Here is a tiny trained network, its code and every weight. The questions are about switching its units off for an input and a class, where a switched-off unit gives its printed mean instead of its output.

import numpy as np


def w(rows, s, z=0):
    codes = np.array(rows[::2]) - 128.0
    scale = np.full(codes.shape[1], s)
    scale[-1] = z or s
    return codes * scale


def norm(h):
    return h / np.sqrt((h * h).mean(-1, keepdims=True) + 1e-5)


def f(y):
    return np.maximum(y, 0)


def log_softmax(a):
    a = a - a.max(-1, keepdims=True)
    return a - np.log(np.exp(a).sum(-1, keepdims=True))


def net(x, mask):
    res = np.array(x, float).reshape(1, 8) / 4 @ E
    u = 0
    for l in range(3):
        y = f(norm(res) @ A[l][:, :-1].T + A[l][:, -1])
        res = res + np.where(mask[u : u + 13], y, B[l][:, -1]) @ B[l][:, :-1]
        u += 13
    return log_softmax(norm(res)[-1] @ U[:, :-1].T + U[:, -1])


A, B = {}, {}
E = w([
[127,127,137,123],'x0',
[127,128,125,130],'x1',
[125,254,139,167],'x2',
[129,124,143,119],'x3',
[50,132,149,107],'x4',
[130,131,115,137],'x5',
[169,164,83,21],'x6',
[124,129,127,127],'x7',
],0.0067)
A[0] = w([
[176,63,97,151,134],'L0N0',
[208,93,123,74,161],'L0N1',
[135,43,178,248,45],'L0N2',
[180,162,86,84,143],'L0N3',
[104,35,78,138,42],'L0N4',
[43,194,97,116,102],'L0N5',
[93,120,243,121,177],'L0N6',
[87,148,171,115,167],'L0N7',
[94,2,34,124,145],'L0N8',
[96,121,192,141,105],'L0N9',
[173,109,114,74,137],'L0N10',
[163,122,174,86,182],'L0N11',
[71,64,153,94,5],'L0N12',
],0.008,0.0032)
B[0] = w([
[95,106,182,157,189],'L0N0',
[37,169,117,134,213],'L0N1',
[31,125,2,131,238],'L0N2',
[41,113,127,123,205],'L0N3',
[140,107,196,161,185],'L0N4',
[171,86,203,116,198],'L0N5',
[132,131,61,175,213],'L0N6',
[167,151,131,163,187],'L0N7',
[140,121,246,86,254],'L0N8',
[123,109,81,149,174],'L0N9',
[60,96,147,113,192],'L0N10',
[96,115,133,156,178],'L0N11',
[157,142,177,159,171],'L0N12',
],0.0061,0.0047)
A[1] = w([
[154,155,36,194,253],'L1N0',
[171,94,54,138,199],'L1N1',
[166,41,91,105,233],'L1N2',
[185,154,149,58,71],'L1N3',
[77,113,209,136,146],'L1N4',
[121,190,112,200,206],'L1N5',
[81,29,90,119,85],'L1N6',
[93,127,70,113,177],'L1N7',
[156,139,160,35,149],'L1N8',
[142,120,115,183,70],'L1N9',
[2,134,133,114,172],'L1N10',
[126,186,191,151,118],'L1N11',
[135,200,115,157,66],'L1N12',
],0.0084,0.0023)
B[1] = w([
[169,76,181,60,199],'L1N0',
[150,33,147,51,142],'L1N1',
[29,213,237,116,160],'L1N2',
[78,78,163,128,142],'L1N3',
[236,78,59,88,211],'L1N4',
[148,53,242,43,216],'L1N5',
[125,171,242,45,195],'L1N6',
[157,48,94,137,165],'L1N7',
[97,124,41,182,173],'L1N8',
[155,163,40,97,152],'L1N9',
[253,54,102,65,253],'L1N10',
[202,119,125,145,176],'L1N11',
[54,133,192,191,171],'L1N12',
],0.0043,0.0072)
A[2] = w([
[106,184,167,164,224],'L2N0',
[141,89,155,48,206],'L2N1',
[122,219,126,135,167],'L2N2',
[129,180,52,62,198],'L2N3',
[60,115,126,190,112],'L2N4',
[120,103,126,208,137],'L2N5',
[157,69,107,165,209],'L2N6',
[93,83,95,254,167],'L2N7',
[88,131,158,87,27],'L2N8',
[181,86,47,105,179],'L2N9',
[196,102,170,104,188],'L2N10',
[124,31,177,117,254],'L2N11',
[181,194,107,199,155],'L2N12',
],0.0089,0.0023)
B[2] = w([
[146,3,113,198,148],'L2N0',
[141,193,83,215,223],'L2N1',
[116,75,184,180,141],'L2N2',
[92,63,56,127,152],'L2N3',
[221,198,106,23,139],'L2N4',
[64,142,114,37,145],'L2N5',
[148,188,14,65,170],'L2N6',
[19,206,60,56,154],'L2N7',
[108,115,135,182,144],'L2N8',
[136,126,72,207,158],'L2N9',
[220,161,76,163,201],'L2N10',
[150,221,115,187,254],'L2N11',
[69,52,174,59,136],'L2N12',
],0.0051,0.011)
U = w([
[46,135,53,84,182],'0',
[166,131,112,162,198],'1',
[126,109,246,148,103],'2',
[174,158,95,154,1],'3',
],0.013,0.0027)

Each question gives the input, the list of numbers given to net, and the class t.
The units are the neurons (one row each of A and B). Each row of codes is followed by its name. A weight is (code - 128) times the scale printed after its matrix; where a second scale follows, it is the last column's (A, B and U).
mask holds one flag per neuron, layer by layer. A switched-off neuron (its flag False) gives its mean, the last column of its row in B, instead of its output. The means were averaged over made-up inputs and are rounded, as every weight is.
A unit's drop is (log p(t) with every unit on - log p(t) with that unit switched off) / (log p(t) with every unit on - log p(t) with every unit switched off).
The circuit of an input: a set's keep is (log p(t) with only the set's units on - log p(t) with every unit switched off) / (log p(t) with every unit on - log p(t) with every unit switched off). Starting from the 12 units with the biggest drops (on a tie, the unit counted first), units are removed one at a time, each time the one whose removal leaves the highest keep (on an exact tie, the one counted first), for as long as the keep stays at least 0.8.
units of the circuit, in order: the units of the circuit, biggest drop first
k most important neurons: the k neurons with the biggest drops, biggest first
top k neurons in layer l: the k neurons of layer l with the biggest drops, biggest first
drop of u: that unit's drop, to one decimal
input [-1,0,-6,3,5,5,5,1], class 2: units of the circuit, in order : L0N8; L0N2
input [-7,4,5,-2,-2,4,-5,8], class 0: units of the circuit, in order : L2N7
input [8,6,-3,2,5,-7,-8,-1], class 0: units of the circuit, in order : L0N2; L2N7
input [6,-4,-8,-1,-5,-8,7,-3], class 2: 2 most important neurons : L1N2; L0N2
input [-2,3,5,5,-1,4,-5,0], class 0: top 3 neurons in layer 0 : L0N8; L0N2; L0N6
input [5,-7,5,0,3,2,-1,6], class 2: units of the circuit, in order : L0N2; L2N6
input [3,2,-6,0,6,-6,5,5], class 2: top 3 neurons in layer 1 : L1N2; L1N6; L1N9
input [1,3,-3,4,4,-5,-8,-4], class 0: 2 most important neurons : L0N2; L2N7
input [3,3,-4,4,-4,2,-6,5], class 0: 2 most important neurons : L0N2; L1N5
input [6,7,-3,0,8,-4,-5,4], class 3: 2 most important neurons : L1N10; L1N6
input [-4,-6,-3,3,4,6,2,4], class 3: 2 most important neurons : L1N4; L1N5
input [8,3,-5,2,7,-4,-6,-8], class 3: top 2 neurons in layer 1 : L1N10; L1N4
input [-7,0,6,2,0,0,-4,-1], class 2: top 3 neurons in layer 1 : L1N10; L1N4; L1N12
input [6,8,-7,-5,5,1,-3,-5], class 2: units of the circuit, in order : L0N8
input [-2,3,5,0,-3,0,1,1], class 2: 2 most important neurons : L0N2; L1N10
input [6,-7,-6,6,8,4,-5,-6], class 3: top 2 neurons in layer 0 : L0N6; L0N8
input [7,3,6,3,-8,3,8,-7], class 0: top 3 neurons in layer 2 : L2N3; L2N11; L2N10
input [-8,-6,-6,1,-3,8,0,3], class 2: top 2 neurons in layer 0 : L0N8; L0N0
input [7,-7,8,-3,-3,0,-6,6], class 2: top 2 neurons in layer 1 : L1N5; L1N10
input [-7,1,7,1,1,-4,1,2], class 2: drop of L1N10 : 0.2
input [-5,-2,8,6,-1,4,2,3], class 2: most important neuron : L1N10
input [-8,6,-4,-6,8,-5,5,6], class 3: drop of L2N1 : 0.2
input [7,7,8,-1,0,-4,4,-4], class 2: drop of L2N11 : 0.1
input [6,5,-5,5,-3,-4,7,-5], class 0: drop of L1N10 : -0.1
